Below are the code and all the weights of a small trained network. Each question names an input and a class and asks about switching units off, where a switched-off unit gives its printed mean instead of its output.

import numpy as np


def w(rows, s, z=0):
    codes = np.array(rows[::2]) - 128.0
    scale = np.full(codes.shape[1], s)
    scale[-1] = z or s
    return codes * scale


def f(y):
    return np.maximum(y, 0)


def log_softmax(a):
    a = a - a.max(-1, keepdims=True)
    return a - np.log(np.exp(a).sum(-1, keepdims=True))


def net(x, mask):
    res = np.array(x, float).reshape(1, 4) / 4 @ E
    y = f(res @ A[0][:, :-1].T + A[0][:, -1])
    res = res + np.where(mask, y, B[0][:, -1]) @ B[0][:, :-1]
    return log_softmax(res[-1] @ U[:, :-1].T + U[:, -1])


A, B = {}, {}
E = w([
[162,89,158,68,174,15,95],'x0',
[67,7,151,167,146,129,113],'x1',
[131,115,200,50,134,159,206],'x2',
[151,106,237,135,110,183,75],'x3',
],0.013)
A[0] = w([
[234,219,141,102,121,88,134,223],'n1',
[203,169,117,134,125,158,147,229],'n2',
[96,67,112,108,158,141,164,174],'n3',
[114,124,76,83,82,112,174,187],'n4',
[119,163,101,135,29,115,57,149],'n5',
[187,120,215,144,93,175,83,222],'n6',
[112,133,175,96,125,119,103,144],'n7',
[97,187,65,205,92,97,100,213],'n8',
[137,139,143,143,160,250,192,231],'n9',
[95,80,139,203,115,166,131,202],'n10',
[185,178,103,60,198,67,145,234],'n11',
[146,155,159,92,153,74,82,221],'n12',
[196,86,149,106,191,118,88,187],'n13',
[137,71,154,114,96,152,158,188],'n14',
[138,86,185,51,182,112,188,254],'n15',
[86,125,101,191,118,176,78,213],'n16',
[158,51,212,121,82,123,115,226],'n17',
],0.013,0.0046)
B[0] = w([
[174,89,157,174,78,77,128,246],'n1',
[171,107,155,164,57,128,200,192],'n2',
[153,115,44,134,187,116,127,184],'n3',
[112,193,92,151,199,78,201,187],'n4',
[104,99,203,171,67,186,132,180],'n5',
[159,118,129,40,118,235,65,216],'n6',
[85,178,152,107,137,81,69,166],'n7',
[144,118,210,254,171,185,154,228],'n8',
[210,116,81,107,83,160,189,223],'n9',
[176,162,110,58,252,189,178,200],'n10',
[59,167,121,187,117,45,116,253],'n11',
[121,100,90,173,73,89,34,209],'n12',
[35,73,147,96,138,52,5,199],'n13',
[102,140,87,86,139,164,97,181],'n14',
[125,171,54,66,74,40,77,237],'n15',
[192,161,216,173,226,157,172,200],'n16',
[126,163,117,83,164,141,27,221],'n17',
],0.0074,0.018)
U = w([
[81,97,160,218,98,114,84,123],'0',
[129,157,154,72,128,222,126,11],'1',
[160,116,148,78,65,173,199,85],'2',
[39,105,85,100,95,101,63,147],'3',
[99,152,188,172,204,171,217,185],'4',
[80,77,188,96,215,114,89,69],'5',
[83,153,95,139,125,9,174,255],'6',
[99,120,37,119,177,144,171,125],'7',
],0.012,0.002)

Each question gives the input, the list of numbers given to net, and the class t.
The units are the neurons (one row each of A and B). Each row of codes is followed by its name. A weight is (code - 128) times the scale printed after its matrix; where a second scale follows, it is the last column's (A, B and U).
mask holds one flag per neuron, in row order. A switched-off neuron (its flag False) gives its mean, the last column of its row in B, instead of its output. The means were averaged over made-up inputs and are rounded, as every weight is.
A unit's drop is (log p(t) with every unit on - log p(t) with that unit switched off) / (log p(t) with every unit on - log p(t) with every unit switched off).
The circuit of an input: a set's keep is (log p(t) with only the set's units on - log p(t) with every unit switched off) / (log p(t) with every unit on - log p(t) with every unit switched off). Starting from the 12 units with the biggest drops (on a tie, the unit counted first), units are removed one at a time, each time the one whose removal leaves the highest keep (on an exact tie, the one counted first), for as long as the keep stays at least 0.8.
circuit, biggest first: the units of the circuit, biggest drop first
most important unit: the unit with the biggest drop
k most important neurons: the k neurons with the biggest drops, biggest first
drop of u: that unit's drop, to one decimal
input [-8,-3,5,-3], class 2: circuit, biggest first : n9
input [4,4,-5,-5], class 0: 2 most important neurons : n15, n8
input [-1,8,8,5], class 1: 3 most important neurons : n10, n6, n11
input [5,-5,-1,3], class 3: 3 most important neurons : n8, n16, n13
input [-6,2,5,-1], class 2: 2 most important neurons : n9, n11
input [-8,-7,-1,1], class 4: 2 most important neurons : n8, n15
input [-1,-8,5,2], class 2: 2 most important neurons : n9, n2
input [0,-3,-4,-5], class 0: 2 most important neurons : n10, n8
input [3,-8,-5,-7], class 0: 3 most important neurons : n8, n5, n15
input [3,-6,-2,0], class 0: drop of n15 : 0.2
input [-2,-4,-1,8], class 1: drop of n6 : 0.4
input [5,4,-6,-6], class 0: drop of n15 : 0.3
input [7,7,1,0], class 3: drop of n5 : 0.0
input [3,7,4,1], class 3: most important unit : n15
